Below are the code and all the weights of a small trained network. Each question names an input and a class and asks about switching units off, where a switched-off unit gives its printed mean instead of its output.

import numpy as np


def w(rows, s, z=0):
    codes = np.array(rows[::2]) - 128.0
    scale = np.full(codes.shape[1], s)
    scale[-1] = z or s
    return codes * scale


def f(y):
    return y / 2 * (1 + np.tanh(0.7978845608 * (y + 0.044715 * y**3)))


def log_softmax(a):
    a = a - a.max(-1, keepdims=True)
    return a - np.log(np.exp(a).sum(-1, keepdims=True))


def net(x, mask):
    res = np.array(x, float).reshape(1, 8) / 4 @ E
    y = f(res @ A[0][:, :-1].T + A[0][:, -1])
    res = res + np.where(mask, y, B[0][:, -1]) @ B[0][:, :-1]
    return log_softmax(res[-1] @ U[:, :-1].T + U[:, -1])


A, B = {}, {}
E = w([
[87,140,254,98,107,150],'x0',
[144,183,140,243,64,87],'x1',
[88,45,31,50,185,138],'x2',
[42,181,175,128,179,146],'x3',
[64,116,132,181,23,81],'x4',
[73,114,111,136,198,119],'x5',
[152,202,140,194,224,35],'x6',
[48,207,111,115,149,129],'x7',
],0.0088)
A[0] = w([
[44,166,155,236,36,111,164],'N1',
[120,81,124,170,200,86,194],'N2',
[74,202,116,156,222,147,105],'N3',
[158,67,109,153,127,46,182],'N4',
[120,125,123,182,50,49,254],'N5',
[2,176,112,207,237,129,150],'N6',
[96,67,132,81,91,179,17],'N7',
[163,187,173,151,148,136,180],'N8',
[125,179,153,153,69,86,96],'N9',
[153,177,108,108,120,115,202],'N10',
],0.011,0.0052)
B[0] = w([
[245,185,235,164,95,194,248],'N1',
[196,190,115,101,110,102,185],'N2',
[105,192,112,143,115,78,206],'N3',
[182,132,58,102,80,155,184],'N4',
[207,86,119,112,154,102,226],'N5',
[116,239,200,8,217,84,244],'N6',
[88,104,139,101,2,117,186],'N7',
[124,165,214,137,168,115,194],'N8',
[124,124,169,185,108,116,183],'N9',
[118,118,105,170,165,108,156],'N10',
],0.0088,0.013)
U = w([
[218,187,196,179,173,208,210],'0',
[76,133,84,150,198,158,47],'1',
[178,133,63,92,127,127,253],'2',
[48,201,171,80,213,119,70],'3',
[48,61,142,69,61,254,49],'4',
],0.0084,0.0047)

Each question gives the input, the list of numbers given to net, and the class t.
The units are the neurons (one row each of A and B). Each row of codes is followed by its name. A weight is (code - 128) times the scale printed after its matrix; where a second scale follows, it is the last column's (A, B and U).
mask holds one flag per neuron, in row order. A switched-off neuron (its flag False) gives its mean, the last column of its row in B, instead of its output. The means were averaged over made-up inputs and are rounded, as every weight is.
A unit's drop is (log p(t) with every unit on - log p(t) with that unit switched off) / (log p(t) with every unit on - log p(t) with every unit switched off).
The circuit of an input: a set's keep is (log p(t) with only the set's units on - log p(t) with every unit switched off) / (log p(t) with every unit on - log p(t) with every unit switched off). Starting from all 10 units, units are removed one at a time, each time the one whose removal leaves the highest keep (on an exact tie, the one counted first), for as long as the keep stays at least 0.8.
units of the circuit, in order: the units of the circuit, biggest drop first
top k neurons: the k neurons with the biggest drops, biggest first
drop when u is switched off: that unit's drop, to one decimal
input [2,-1,0,0,3,7,0,0], class 3: top 2 neurons : N6; N1
input [7,-3,1,-3,-5,4,5,0], class 3: units of the circuit, in order : N1
input [5,-8,4,-8,-8,2,1,4], class 2: units of the circuit, in order : N6; N1
input [-7,1,-3,0,1,0,0,-7], class 2: units of the circuit, in order : N1; N4
input [7,0,-6,5,-7,-6,-8,-7], class 4: units of the circuit, in order : N1; N7
input [5,-2,3,0,-2,-7,3,-4], class 2: top 2 neurons : N1; N6
input [-6,-6,7,-1,1,7,-5,2], class 4: top 2 neurons : N7; N5
input [7,-6,6,-4,-7,8,0,-3], class 4: units of the circuit, in order : N6; N7
input [1,-8,0,4,-4,-4,1,-1], class 3: top 3 neurons : N1; N4; N5
input [5,0,4,-8,2,3,8,1], class 2: top 2 neurons : N1; N4
input [-2,5,7,-1,7,-3,-6,8], class 0: top 2 neurons : N1; N5
input [-2,1,-2,8,-5,-2,-5,-2], class 3: drop when N7 is switched off : 0.1
input [7,-2,2,1,-7,8,0,-5], class 3: drop when N1 is switched off : 0.6
input [3,2,-4,4,-1,8,-2,3], class 3: drop when N6 is switched off : 2.0
input [-7,8,2,5,7,7,-2,7], class 0: top neuron : N1
